Below are the code and all the weights of a small trained network. Each question names an input and a class and asks about switching units off, where a switched-off unit gives its printed mean instead of its output.

import numpy as np


def w(rows, s, z=0):
    codes = np.array(rows[::2]) - 128.0
    scale = np.full(codes.shape[1], s)
    scale[-1] = z or s
    return codes * scale


def norm(h):
    return h / np.sqrt((h * h).mean(-1, keepdims=True) + 1e-5)


def f(y):
    return y / 2 * (1 + np.tanh(0.7978845608 * (y + 0.044715 * y**3)))


def log_softmax(a):
    a = a - a.max(-1, keepdims=True)
    return a - np.log(np.exp(a).sum(-1, keepdims=True))


def net(x, mask):
    res = np.array(x, float).reshape(1, 4) / 4 @ E
    u = 0
    for l in range(4):
        y = f(norm(res) @ A[l][:, :-1].T + A[l][:, -1])
        res = res + np.where(mask[u : u + 7], y, B[l][:, -1]) @ B[l][:, :-1]
        u += 7
    return log_softmax(norm(res)[-1] @ U[:, :-1].T + U[:, -1])


A, B = {}, {}
E = w([
[61,222,84,70,149,68],'x0',
[7,27,109,62,236,212],'x1',
[30,152,210,255,131,88],'x2',
[189,204,230,111,248,152],'x3',
],0.00094)
A[0] = w([
[61,136,4,166,50,150,163],'0.n1',
[66,100,116,119,129,198,2],'0.n2',
[106,152,140,116,123,70,232],'0.n3',
[48,182,132,177,122,118,106],'0.n4',
[192,131,35,50,135,142,56],'0.n5',
[169,175,205,125,198,192,202],'0.n6',
[175,32,217,173,88,158,111],'0.n7',
],0.0031,0.00069)
B[0] = w([
[184,118,144,120,195,94,220],'0.n1',
[134,116,224,142,96,134,133],'0.n2',
[124,134,116,36,152,141,170],'0.n3',
[143,222,60,94,146,135,164],'0.n4',
[97,220,67,145,98,251,192],'0.n5',
[156,52,7,126,183,92,245],'0.n6',
[155,136,17,236,181,201,182],'0.n7',
],0.0021,0.0012)
A[1] = w([
[75,65,78,138,3,108,102],'1.n1',
[86,58,157,93,194,172,116],'1.n2',
[183,119,87,141,107,82,45],'1.n3',
[155,128,86,130,142,147,254],'1.n4',
[175,179,127,156,66,97,122],'1.n5',
[70,135,110,140,121,198,213],'1.n6',
[82,126,75,168,184,150,131],'1.n7',
],0.0035,0.00062)
B[1] = w([
[183,117,128,98,252,79,189],'1.n1',
[100,55,185,53,42,70,254],'1.n2',
[118,112,196,90,117,99,161],'1.n3',
[174,109,108,162,126,170,236],'1.n4',
[122,75,197,88,123,185,189],'1.n5',
[149,146,131,114,114,205,188],'1.n6',
[153,122,142,127,34,141,218],'1.n7',
],0.0028,0.00094)
A[2] = w([
[126,149,73,126,244,141,248],'2.n1',
[190,132,196,126,122,112,133],'2.n2',
[186,170,141,169,37,102,129],'2.n3',
[3,150,167,248,116,76,128],'2.n4',
[111,77,121,104,164,127,120],'2.n5',
[49,146,204,221,156,88,141],'2.n6',
[240,200,171,173,114,125,120],'2.n7',
],0.003,0.0012)
B[2] = w([
[153,31,128,194,83,96,245],'2.n1',
[15,47,114,80,100,81,154],'2.n2',
[67,92,189,106,89,183,152],'2.n3',
[203,102,32,9,111,213,187],'2.n4',
[138,163,178,154,95,80,161],'2.n5',
[229,150,58,1,119,181,174],'2.n6',
[57,28,132,44,126,137,210],'2.n7',
],0.0025,0.0011)
A[3] = w([
[238,153,169,140,24,97,219],'3.n1',
[143,39,78,145,147,145,188],'3.n2',
[181,127,71,116,75,218,234],'3.n3',
[37,218,62,83,138,61,89],'3.n4',
[162,50,91,70,229,9,245],'3.n5',
[51,254,76,70,166,36,1],'3.n6',
[34,114,185,57,81,156,124],'3.n7',
],0.0028,0.00085)
B[3] = w([
[39,101,153,103,164,136,163],'3.n1',
[90,154,153,157,145,90,218],'3.n2',
[66,217,98,113,181,145,225],'3.n3',
[169,87,145,177,150,201,153],'3.n4',
[189,254,169,149,55,55,250],'3.n5',
[89,4,127,228,176,153,161],'3.n6',
[69,79,216,114,59,131,159],'3.n7',
],0.0033,0.0021)
U = w([
[36,68,225,40,45,118,113],'0',
[119,232,29,51,162,203,249],'1',
[123,50,96,255,191,163,118],'2',
[212,213,149,154,98,3,4],'3',
],0.0082,0.00036)

Each question gives the input, the list of numbers given to net, and the class t.
The units are the neurons (one row each of A and B). Each row of codes is followed by its name. A weight is (code - 128) times the scale printed after its matrix; where a second scale follows, it is the last column's (A, B and U).
mask holds one flag per neuron, layer by layer. A switched-off neuron (its flag False) gives its mean, the last column of its row in B, instead of its output. The means were averaged over made-up inputs and are rounded, as every weight is.
A unit's drop is (log p(t) with every unit on - log p(t) with that unit switched off) / (log p(t) with every unit on - log p(t) with every unit switched off).
The circuit of an input: a set's keep is (log p(t) with only the set's units on - log p(t) with every unit switched off) / (log p(t) with every unit on - log p(t) with every unit switched off). Starting from the 12 units with the biggest drops (on a tie, the unit counted first), units are removed one at a time, each time the one whose removal leaves the highest keep (on an exact tie, the one counted first), for as long as the keep stays at least 0.8.
units of the circuit, in order: the units of the circuit, biggest drop first
most important unit: the unit with the biggest drop
k most important neurons: the k neurons with the biggest drops, biggest first
k most important neurons of layer l: the k neurons of layer l with the biggest drops, biggest first
input [-3,-7,6,-5], class 0: most important neuron	2.n3
input [6,-4,6,3], class 1: units of the circuit, in order	2.n4; 2.n6
input [-2,2,-7,-8], class 3: units of the circuit, in order	1.n1; 2.n4; 3.n5
input [-5,-1,-6,-7], class 3: 3 most important neurons of layer 0	0.n4; 0.n1; 0.n3
input [-8,-7,1,4], class 2: 4 most important neurons	0.n7; 1.n2; 3.n5; 0.n6
input [-7,-7,-1,-6], class 0: 4 most important neurons	0.n6; 2.n3; 1.n3; 1.n5
input [5,2,-6,-7], class 3: units of the circuit, in order	1.n1; 3.n5; 2.n4
input [3,4,-1,5], class 3: units of the circuit, in order	0.n6; 3.n5
input [8,-2,-6,-1], class 2: units of the circuit, in order	3.n6; 2.n4; 2.n6
input [-6,4,-1,7], class 3: units of the circuit, in order	0.n6; 1.n2; 1.n5; 3.n5
input [-4,-6,-7,0], class 1: units of the circuit, in order	0.n5; 3.n3
input [3,2,-1,-8], class 3: 2 most important neurons	1.n1; 3.n5
input [-7,-2,0,6], class 2: units of the circuit, in order	0.n7; 3.n5
input [-6,8,6,3], class 0: units of the circuit, in order	1.n2
input [-4,-8,1,-7], class 0: 2 most important neurons	0.n6; 2.n3
input [6,-5,6,-4], class 1: 4 most important neurons	2.n4; 2.n6; 1.n2; 0.n6
input [-1,4,5,5], class 1: 3 most important neurons of layer 2	2.n4; 2.n6; 2.n7
input [4,3,8,0], class 1: 2 most important neurons	2.n4; 2.n6
input [7,-6,0,5], class 2: 2 most important neurons	3.n6; 1.n2
input [6,-2,8,-2], class 1: units of the circuit, in order	2.n4
input [7,-6,-2,6], class 2: 3 most important neurons	3.n6; 1.n2; 1.n1
input [-6,-7,-3,-7], class 0: 2 most important neurons of layer 1	1.n5; 1.n3
input [8,3,8,-6], class 1: 2 most important neurons of layer 1	1.n2; 1.n7
input [-8,-7,-6,8], class 2: 4 most important neurons	0.n7; 1.n2; 1.n1; 2.n6
input [6,4,-6,-8], class 3: 3 most important neurons of layer 0	0.n1; 0.n7; 0.n4
input [2,1,3,-5], class 3: 2 most important neurons	1.n1; 3.n5
input [3,8,-3,2], class 0: most important unit	1.n2
input [-6,-6,0,-2], class 0: 2 most important neurons	2.n7; 1.n3
